Below is a small trained network, with its code and all its weights. Each question gives an input and a target symbol and asks what happens when units are switched off, that is, made to give their printed mean instead of their output.

import numpy as np


def w(rows, s, z=0):
    codes = np.array(rows[::2]) - 128.0
    scale = np.full(codes.shape[1], s)
    scale[-1] = z or s
    return codes * scale


def f(y):
    return y / 2 * (1 + np.tanh(0.7978845608 * (y + 0.044715 * y**3)))


def softmax(a):
    e = np.exp(a - a.max(-1, keepdims=True))
    return e / e.sum(-1, keepdims=True)


def log_softmax(a):
    a = a - a.max(-1, keepdims=True)
    return a - np.log(np.exp(a).sum(-1, keepdims=True))


def net(x, mask):
    ids = ['δεζλξτφω'.index(c) for c in x.split()]
    T = len(ids)
    res = E[ids] + P[:T]
    r = res
    for j in range(2):
        rows = slice(2 * j, 2 * j + 2)
        q, k, v = (r @ M[0][rows].T for M in (Q, K, V))
        z = softmax(np.where(np.tri(T) > 0, q @ k.T / 2**0.5, -1e9)) @ v
        o = O[0][rows]
        res = res + np.where(mask[j], z, o[:, -1]) @ o[:, :-1]
    y = f(res @ A[0][:, :-1].T + A[0][:, -1])
    res = res + np.where(mask[2:18], y, B[0][:, -1]) @ B[0][:, :-1]
    return log_softmax(res[-1] @ U[:, :-1].T + U[:, -1])


Q, K, V, O, A, B = {}, {}, {}, {}, {}, {}
E = w([
[142,141,128,151,144],'δ',
[141,144,132,147,151],'ε',
[95,85,79,112,108],'ζ',
[78,43,139,148,103],'λ',
[140,137,131,158,137],'ξ',
[139,135,127,155,137],'τ',
[134,159,112,98,190],'φ',
[254,81,124,115,87],'ω',
],0.028)
P = w([
[128,228,1,224,168],'0',
[69,156,85,232,242],'1',
[66,127,115,181,207],'2',
[71,108,129,150,183],'3',
[73,97,142,132,166],'4',
[80,89,150,123,157],'5',
[87,83,155,114,150],'6',
[94,78,162,106,145],'7',
[95,74,164,102,142],'8',
[101,69,165,99,140],'9',
[101,68,166,99,138],'10',
[102,67,165,99,136],'11',
[102,67,163,99,132],'12',
[97,66,163,100,127],'13',
],0.0089)
Q[0] = w([
[168,97,247,220,173],'h0',
[89,18,110,159,159],'h0',
[150,178,95,127,102],'h1',
[156,131,81,145,163],'h1',
],0.011)
K[0] = w([
[144,227,254,215,20],'h0',
[183,5,84,245,40],'h0',
[73,217,182,102,97],'h1',
[179,98,69,126,135],'h1',
],0.0071)
V[0] = w([
[116,88,187,209,18],'h0',
[38,97,139,148,85],'h0',
[123,47,201,74,99],'h1',
[7,193,121,186,152],'h1',
],0.011)
O[0] = w([
[155,202,167,101,174,208],'h0',
[139,133,87,88,162,254],'h0',
[105,62,90,222,60,111],'h1',
[150,119,135,154,247,185],'h1',
],0.015,0.0048)
A[0] = w([
[188,175,182,125,120,115],'n0',
[98,109,114,120,136,66],'n1',
[91,58,106,150,78,211],'n2',
[130,114,186,79,112,105],'n3',
[175,143,153,136,140,71],'n4',
[121,155,87,134,87,143],'n5',
[174,46,91,126,119,26],'n6',
[144,101,192,72,119,214],'n7',
[181,119,108,114,88,1],'n8',
[93,108,81,134,84,172],'n9',
[120,147,158,97,176,172],'n10',
[167,137,100,121,189,163],'n11',
[197,209,139,110,217,76],'n12',
[41,59,90,122,126,155],'n13',
[203,251,133,106,152,122],'n14',
[38,139,117,116,153,76],'n15',
],0.015,0.0073)
B[0] = w([
[100,104,68,174,114,148],'n0',
[124,123,135,142,127,138],'n1',
[155,161,105,58,169,189],'n2',
[88,144,117,64,177,135],'n3',
[137,143,73,137,85,140],'n4',
[162,120,183,152,125,143],'n5',
[131,145,164,169,145,149],'n6',
[107,139,65,120,147,154],'n7',
[67,145,159,181,145,139],'n8',
[174,131,147,168,182,167],'n9',
[166,100,132,195,97,205],'n10',
[177,124,160,124,140,233],'n11',
[109,180,44,89,54,252],'n12',
[103,126,123,190,79,195],'n13',
[102,56,244,114,206,180],'n14',
[81,135,229,127,136,161],'n15',
],0.011,0.023)
U = w([
[177,180,110,61,187,165],'δ',
[141,213,3,146,47,106],'ε',
[129,97,129,182,87,254],'ζ',
[180,97,233,194,218,111],'λ',
[107,146,137,139,183,80],'ξ',
[116,150,139,135,180,51],'τ',
[98,149,138,138,196,100],'φ',
[101,187,207,146,146,144],'ω',
],0.011,0.0064)

Each question gives the input, a string of symbols that net reads in full, and the target symbol t.
The units are the heads (2 rows each of Q, K, V and O) and the neurons (one row each of A and B). Each row of codes is followed by its name. A weight is (code - 128) times the scale printed after its matrix; where a second scale follows, it is the last column's (O, A, B and U).
mask holds one flag per unit, heads first, then neurons. A switched-off unit (its flag False) gives its mean, the last column of its rows in O or B, instead of its output. The means were averaged over made-up inputs and are rounded, as every weight is.
A unit's drop is (log p(t) with every unit on - log p(t) with that unit switched off) / (log p(t) with every unit on - log p(t) with every unit switched off).
The circuit of an input: a set's keep is (log p(t) with only the set's units on - log p(t) with every unit switched off) / (log p(t) with every unit on - log p(t) with every unit switched off). Starting from the 12 units with the biggest drops (on a tie, the unit counted first), units are removed one at a time, each time the one whose removal leaves the highest keep (on an exact tie, the one counted first), for as long as the keep stays at least 0.8.
circuit, biggest first: the units of the circuit, biggest drop first
k most important neurons: the k neurons with the biggest drops, biggest first
which heads matter: for each layer, one digit per head in row order, 1 if its drop is at least 0.15 and else 0, layers parted by /
input ζ ε τ ζ ζ λ ω ξ, target ζ: which heads matter -> 10
input δ ξ φ ξ λ λ ζ ζ ζ ζ λ δ, target ε: circuit, biggest first -> (n14, h1)
input ζ τ ζ δ ζ, target ζ: 2 most important neurons -> (n14, n13)
input ε φ ζ ε ω ω λ λ ω δ ω φ, target λ: 3 most important neurons -> (n12, n9, n5)
input λ ξ λ ζ, target δ: circuit, biggest first -> (h0)
input ζ ε λ ζ λ ξ ζ λ δ λ ξ ε, target ε: circuit, biggest first -> (h1, n14)
input δ φ ε ζ ζ τ τ, target ε: circuit, biggest first -> (n12, h1)
input ε ξ ζ λ ξ ζ ζ τ λ τ, target ε: circuit, biggest first -> (h1, n14)
input ξ ξ λ ζ, target δ: circuit, biggest first -> (n12, h0, h1, n14)
input ω φ τ, target ω: circuit, biggest first -> (n12, h1, h0, n11)
input φ ξ λ ζ δ, target δ: 3 most important neurons -> (n12, n14, n13)
input λ ζ ζ ζ λ ε, target δ: circuit, biggest first -> (n12, n14, n13, h0)
input φ ζ λ ω φ ζ φ ζ λ ε ξ, target ζ: 3 most important neurons -> (n12, n2, n11)
input ζ ε λ λ ξ λ ξ τ, target δ: which heads matter -> 10
input δ ξ δ ε ζ ω ω ξ τ λ, target δ: circuit, biggest first -> (n2)
input ζ δ λ ζ ξ, target δ: circuit, biggest first -> (n12, n14, h1)
input δ τ λ φ φ λ φ λ ξ φ, target λ: circuit, biggest first -> (n12, h0)
input ω ζ ζ, target ω: circuit, biggest first -> (n12, h1, n15)
input ζ τ ζ ζ, target ζ: 4 most important neurons -> (n14, n2, n15, n13)
input ζ ξ τ ε φ ζ ζ ζ δ τ ζ λ ξ, target ε: which heads matter -> 01
input ζ λ φ ξ ζ φ, target ε: which heads matter -> 11
input ω ζ λ, target ω: 2 most important neurons -> (n12, n2)
input ζ ζ ω, target ζ: which heads matter -> 10
